[[ 2.93  2.34 -4.74 -5.15 -1.36]
 [ 3.38  3.46 -5.91 -0.30  0.32]
 [ 2.47  0.16 -5.25 -4.30  1.59]] => -4.74

[ 0.87 -4.15 -0.56  0.95 -6.05 -0.41] => 0.95

[[ 2.77 -2.53  2.17 -2.39  2.88]
 [-5.96  4.92 -2.99 -3.58  2.10]
 [ 0.86  1.93 -2.28 -3.29  2.31]] => 2.17

[-0.32 -5.84  2.55  0.02] => -5.84

[[ 1.46  4.60 -2.50 -1.92 -1.07]
 [ 3.09  2.52 -0.69 -1.54 -0.02]] => -2.50

[-1.73  4.30 -1.18 -2.89] => 4.30

[-3.86  0.13 -2.33 -0.21 -1.07  5.17] => -0.21

[[ 5.21 -5.43  3.56  2.53  5.64  0.60 -3.74]
 [-0.50  2.57 -3.15 -5.13 -2.17 -0.15 -0.85]] => 5.64

[[ 3.49 -3.04  3.22  0.86]
 [ 1.64  2.40  1.52 -1.16]
 [ 4.66  3.04  4.39 -1.52]] => -3.04
---
[[ 6.05 -1.23  1.26 -1.53 -4.39 -1.71 -1.45]
 [-1.92  1.47  4.28 -0.70 -2.23  0.22 -3.52]] ⇒ -3.52

[[ 0.82  2.55 -2.47  4.75 -1.12  0.82 -1.21]
 [ 0.54  0.76 -0.58  1.45  4.53 -0.29  0.46]] ⇒ 0.46

[[-2.11 -0.65  1.28  5.86 -0.13]
 [-2.80 -3.29  3.87  5.31 -1.47]] ⇒ -1.47

[[ 0.08 -5.10 -0.32  3.73]
 [ 5.98  5.58  0.19  0.79]] ⇒ 0.79

[[-2.14 -5.42  2.59  3.43]
 [ 3.77 -0.41  5.29  1.96]] ⇒ 1.96

[[-5.41 -2.18 -2.42 -1.12  0.45]
 [-5.78 -2.63 -2.67 -1.89  1.34]] ⇒ 1.34

[[ 0.48 -1.29 -0.41 -1.02 -0.54]
 [ 0.47 -4.74  0.55 -2.82 -2.47]] ⇒ -2.47
---
[[ 1.03  5.49 -3.32 -4.58 -1.84  4.11 -2.79]
 [-1.15  3.34 -1.05  2.05  0.62 -1.19  0.47]
 [-3.33 -4.81 -0.69  5.02  2.58  2.41  3.03]] | 5.49

[[-3.23  1.34 -1.84 -4.42 -0.52  3.03]
 [ 1.65  0.85 -2.12 -3.18 -4.86  1.72]
 [-0.78  0.31 -3.43 -4.81 -2.49 -1.76]] | 1.34

[[ 0.55  2.27 -1.37 -0.60 -0.83  0.31]
 [ 1.30  1.88  0.85 -1.22 -6.01  3.88]
 [ 1.76 -0.98 -0.30  1.76  0.65  1.70]] | 2.27

[[-0.29 -2.51  0.20  3.81  4.25]
 [ 3.89 -2.60 -4.30  2.21  0.49]
 [-2.56 -1.35 -2.92  2.72 -1.57]] | -2.51

[[ 1.76  1.51  0.40 -1.04]
 [ 0.26  2.98  1.80 -4.53]
 [ 1.16  1.52 -0.89 -1.33]] | 1.51

[[ 3.12 -3.70  0.61  4.43 -1.56]
 [-1.74  0.21  1.17 -0.80  1.58]
 [ 1.73  0.82 -1.01 -0.76 -0.83]] | -3.70

[[ 2.11 -0.69 -4.98 -2.57 -2.78]
 [-5.04 -3.93  5.87  1.17 -0.16]
 [-0.46  3.86  2.71  4.43 -3.99]] | -0.69

[[ 2.40 -1.46  5.85  0.66 -1.76]
 [ 0.75  1.56 -5.80 -1.12  3.31]
 [-4.25 -0.58  2.45  0.97 -3.10]] | -1.46
---
 1.26   4.93   0.75   1.35  -0.34 -> 1.26
5.71  0.95  3.41  0.57  2.00 -> 5.71
 4.20   1.90   1.19  -3.33   5.22 -> 4.20
 1.05  -5.65  -5.37  -3.94   3.09 -> 1.05
 2.47   0.26  -2.63  -4.39  -2.29 -> 2.47
-0.77   0.91   1.32  -4.25   0.14 -> -0.77
---
[[ 2.12 -4.41 -4.41  2.18  0.74 -2.32]
 [ 2.80 -0.67 -0.67  2.15  0.41 -1.05]] ==> 0.41

[[ 0.14 -1.65 -4.19 -4.62  1.06]
 [-0.56  1.10 -3.64 -5.20  1.01]] ==> -5.20

[[-5.29 -1.35  1.63  0.17 -0.81 -1.52]
 [-1.01  0.48 -1.36  1.53  3.41  0.93]] ==> 3.41

[[ 0.09  4.04  4.17  4.92  4.38  0.15 -4.92]
 [ 3.86 -4.75 -4.84 -0.97 -5.03  2.33  5.35]] ==> 2.33

[[-5.46  0.93  0.00  1.14]
 [-1.45 -0.08 -0.16  0.50]] ==> -0.16

[[ 4.21  4.67  4.66  2.99  3.65]
 [-2.48  3.03 -4.99  4.89  3.99]] ==> 4.89

[[-3.02 -0.48 -0.03 -0.20 -1.73 -3.69]
 [-4.47 -2.64  0.88 -0.84 -3.27  0.99]] ==> -3.27

[[-0.81 -2.59  0.17 -1.70  2.78]
 [ 1.11 -4.50  2.87 -2.33 -1.43]] ==> -2.33

[[-5.38 -0.06 -5.36  5.69 -0.04  5.71]
 [ 0.09 -0.01  0.09 -0.10 -0.01 -0.10]] ==> -0.01
